Here is a tiny trained network, its code and every weight. The questions are about switching its units off for an input and a target symbol, where a switched-off unit gives its printed mean instead of its output.

import numpy as np


def w(rows, s, z=0):
    codes = np.array(rows[::2]) - 128.0
    scale = np.full(codes.shape[1], s)
    scale[-1] = z or s
    return codes * scale


def norm(h):
    return h / np.sqrt((h * h).mean(-1, keepdims=True) + 1e-5)


def f(y):
    return np.maximum(y, 0)


def softmax(a):
    e = np.exp(a - a.max(-1, keepdims=True))
    return e / e.sum(-1, keepdims=True)


def log_softmax(a):
    a = a - a.max(-1, keepdims=True)
    return a - np.log(np.exp(a).sum(-1, keepdims=True))


def net(x, mask):
    ids = ['ΞΠΦΩαβγδεηθλμστψ'.index(c) for c in x.split()]
    T = len(ids)
    res = E[ids] + P[:T]
    r = norm(res)
    for j in range(3):
        rows = slice(2 * j, 2 * j + 2)
        q, k, v = (r @ M[0][rows].T for M in (Q, K, V))
        z = softmax(np.where(np.tri(T) > 0, q @ k.T / 2**0.5, -1e9)) @ v
        o = O[0][rows]
        res = res + np.where(mask[j], z, o[:, -1]) @ o[:, :-1]
    y = f(norm(res) @ A[0][:, :-1].T + A[0][:, -1])
    res = res + np.where(mask[3:19], y, B[0][:, -1]) @ B[0][:, :-1]
    return log_softmax(norm(res)[-1] @ U[:, :-1].T + U[:, -1])


Q, K, V, O, A, B = {}, {}, {}, {}, {}, {}
E = w([
[124,146,48,141],'Ξ',
[156,77,178,161],'Π',
[101,158,92,106],'Φ',
[120,156,147,137],'Ω',
[23,78,100,53],'α',
[132,150,145,129],'β',
[97,166,234,91],'γ',
[167,90,135,184],'δ',
[173,116,146,187],'ε',
[7,72,152,202],'η',
[120,157,147,138],'θ',
[114,160,147,141],'λ',
[117,136,148,81],'μ',
[189,139,250,154],'σ',
[109,158,149,149],'τ',
[156,134,106,204],'ψ',
],0.023)
P = w([
[177,102,1,116],'0',
[142,144,149,134],'1',
[143,143,147,132],'2',
[145,140,150,134],'3',
[146,140,148,134],'4',
[146,138,149,135],'5',
[147,136,148,135],'6',
],0.0092)
Q[0] = w([
[118,250,81,151],'H1',
[104,141,183,94],'H1',
[100,103,147,66],'H2',
[137,67,118,124],'H2',
[173,87,18,136],'H3',
[176,180,80,170],'H3',
],0.019)
K[0] = w([
[211,216,13,128],'H1',
[30,125,87,151],'H1',
[85,147,232,38],'H2',
[122,161,215,152],'H2',
[9,106,165,192],'H3',
[30,30,35,171],'H3',
],0.012)
V[0] = w([
[220,254,105,128],'H1',
[177,217,160,112],'H1',
[97,135,165,74],'H2',
[22,114,125,200],'H2',
[12,35,125,144],'H3',
[207,72,79,28],'H3',
],0.0088)
O[0] = w([
[138,50,32,88,255],'H1',
[148,186,56,82,153],'H1',
[157,120,131,179,20],'H2',
[79,222,78,140,136],'H2',
[2,84,99,153,42],'H3',
[206,50,166,112,102],'H3',
],0.009,0.0057)
A[0] = w([
[100,139,151,157,192],'N1',
[64,98,137,194,185],'N2',
[154,126,148,69,146],'N3',
[112,76,89,154,215],'N4',
[80,105,94,125,114],'N5',
[215,132,182,162,129],'N6',
[168,139,112,132,87],'N7',
[71,137,210,36,73],'N8',
[97,170,134,185,207],'N9',
[166,62,170,241,82],'N10',
[32,96,90,95,171],'N11',
[117,85,62,218,115],'N12',
[110,79,71,49,170],'N13',
[40,126,74,252,196],'N14',
[123,81,93,161,15],'N15',
[149,176,166,83,1],'N16',
],0.015,0.0039)
B[0] = w([
[137,70,143,160,167],'N1',
[170,9,206,140,190],'N2',
[156,131,169,166,230],'N3',
[168,173,223,169,191],'N4',
[137,33,220,135,159],'N5',
[84,101,75,207,245],'N6',
[129,171,82,182,199],'N7',
[124,120,159,17,178],'N8',
[6,85,130,198,194],'N9',
[18,174,39,68,194],'N10',
[103,30,222,140,186],'N11',
[39,254,171,93,212],'N12',
[42,94,142,93,244],'N13',
[202,245,208,146,254],'N14',
[38,190,152,54,147],'N15',
[169,172,148,151,181],'N16',
],0.0078,0.0068)
U = w([
[40,162,118,78,88],'Ξ',
[59,76,97,199,120],'Π',
[75,61,147,66,108],'Φ',
[140,145,48,39,120],'Ω',
[106,101,205,114,154],'α',
[156,156,125,169,249],'β',
[175,177,210,58,103],'γ',
[82,153,81,158,139],'δ',
[104,127,20,228,88],'ε',
[81,120,228,221,120],'η',
[128,48,97,201,137],'θ',
[154,96,114,140,155],'λ',
[187,32,162,118,141],'μ',
[220,132,175,225,106],'σ',
[165,90,95,132,135],'τ',
[86,250,118,172,94],'ψ',
],0.018,0.011)

Each question gives the input, a string of symbols that net reads in full, and the target symbol t.
The units are the heads (2 rows each of Q, K, V and O) and the neurons (one row each of A and B). Each row of codes is followed by its name. A weight is (code - 128) times the scale printed after its matrix; where a second scale follows, it is the last column's (O, A, B and U).
mask holds one flag per unit, heads first, then neurons. A switched-off unit (its flag False) gives its mean, the last column of its rows in O or B, instead of its output. The means were averaged over made-up inputs and are rounded, as every weight is.
A unit's drop is (log p(t) with every unit on - log p(t) with that unit switched off) / (log p(t) with every unit on - log p(t) with every unit switched off).
The circuit of an input: a set's keep is (log p(t) with only the set's units on - log p(t) with every unit switched off) / (log p(t) with every unit on - log p(t) with every unit switched off). Starting from the 12 units with the biggest drops (on a tie, the unit counted first), units are removed one at a time, each time the one whose removal leaves the highest keep (on an exact tie, the one counted first), for as long as the keep stays at least 0.8.
circuit, biggest first: the units of the circuit, biggest drop first
most important unit: the unit with the biggest drop
top k neurons: the k neurons with the biggest drops, biggest first
heads that matter: for each layer, one digit per head in row order, 1 if its drop is at least 0.15 and else 0, layers parted by /
drop when u is switched off: that unit's drop, to one decimal
input ψ ψ τ, target γ: heads that matter => 011
input ε β λ λ, target σ: heads that matter => 001
input μ η Φ ψ Φ, target η: most important unit => H3
input λ μ α, target α: circuit, biggest first => (H1; N8)
input ε τ τ σ ψ Ω, target σ: top 3 neurons => (N6; N12; N3)
input ψ μ λ θ σ, target σ: top 3 neurons => (N6; N12; N14)
input μ β ψ γ η λ λ, target θ: top 2 neurons => (N6; N14)
input Ξ ε λ Φ, target Φ: top 2 neurons => (N13; N14)
input ε η ψ λ λ λ β, target σ: top 4 neurons => (N3; N10; N12; N6)
input ψ β Ω, target γ: heads that matter => 010
input δ η ψ τ λ μ, target η: heads that matter => 110
input μ Φ λ λ μ Ξ, target Ξ: circuit, biggest first => (N13; N6)
input ψ λ θ, target γ: heads that matter => 010
input η μ ε δ θ, target ψ: circuit, biggest first => (H2)
input σ λ θ μ, target μ: top 2 neurons => (N14; N12)
input μ γ θ, target θ: heads that matter => 001
input Π η ψ ψ β Ω, target Φ: heads that matter => 101
input Ω ψ β μ ε η Ξ, target η: heads that matter => 001
input ε ε λ θ, target σ: heads that matter => 001
input ψ ψ β, target γ: heads that matter => 010
input λ α τ, target Ω: heads that matter => 101
input ψ λ λ λ ψ, target ψ: most important unit => N12
input σ ψ λ β λ, target β: top 2 neurons => (N12; N10)
input ε σ ε β, target σ: top 2 neurons => (N6; N3)
input ψ γ β, target γ: drop when N8 is switched off => 0.4
input τ Φ λ λ λ, target Ξ: drop when H1 is switched off => 1.0
input τ τ ψ Φ λ, target Ξ: drop when H3 is switched off => 0.2
